Read these off the grid that follows. Rows and columns are numbered from 1.
1) Find the entry in row 3 and column 1.
2) Find the entry at row 3, column 3.
3) Find the top-left entry.
4) Find the entry directly below 110.
5) Find the entry in row 1 and column 3.
6) Find the entry directly above the largest entry.
7) Find the entry directly below 115.
8) Find the entry just right of 111.
[[130 136 116 128]
 [142 136 122 117]
 [130 136 127 124]
 [129 136 132 143]
 [115 136 127 131]
 [147 136 111 127]
 [129 136 120 118]
 [116 136 133 129]
 [140 136 110 133]
 [150 136 107 139]
 [128 136 121 125]
 [130 136 133 122]
 [123 136 129 130]]
1) 130
2) 127
3) 130
4) 107
5) 116
6) 140
7) 147
8) 127

x = [127 128 128 127 129 129 128 151 126 145 128 128]
The first entry from the right: 128
The entry just right of the smallest entry?
A: 145
The 3rd entry from the left -> 128
The entry just left of 126: 151
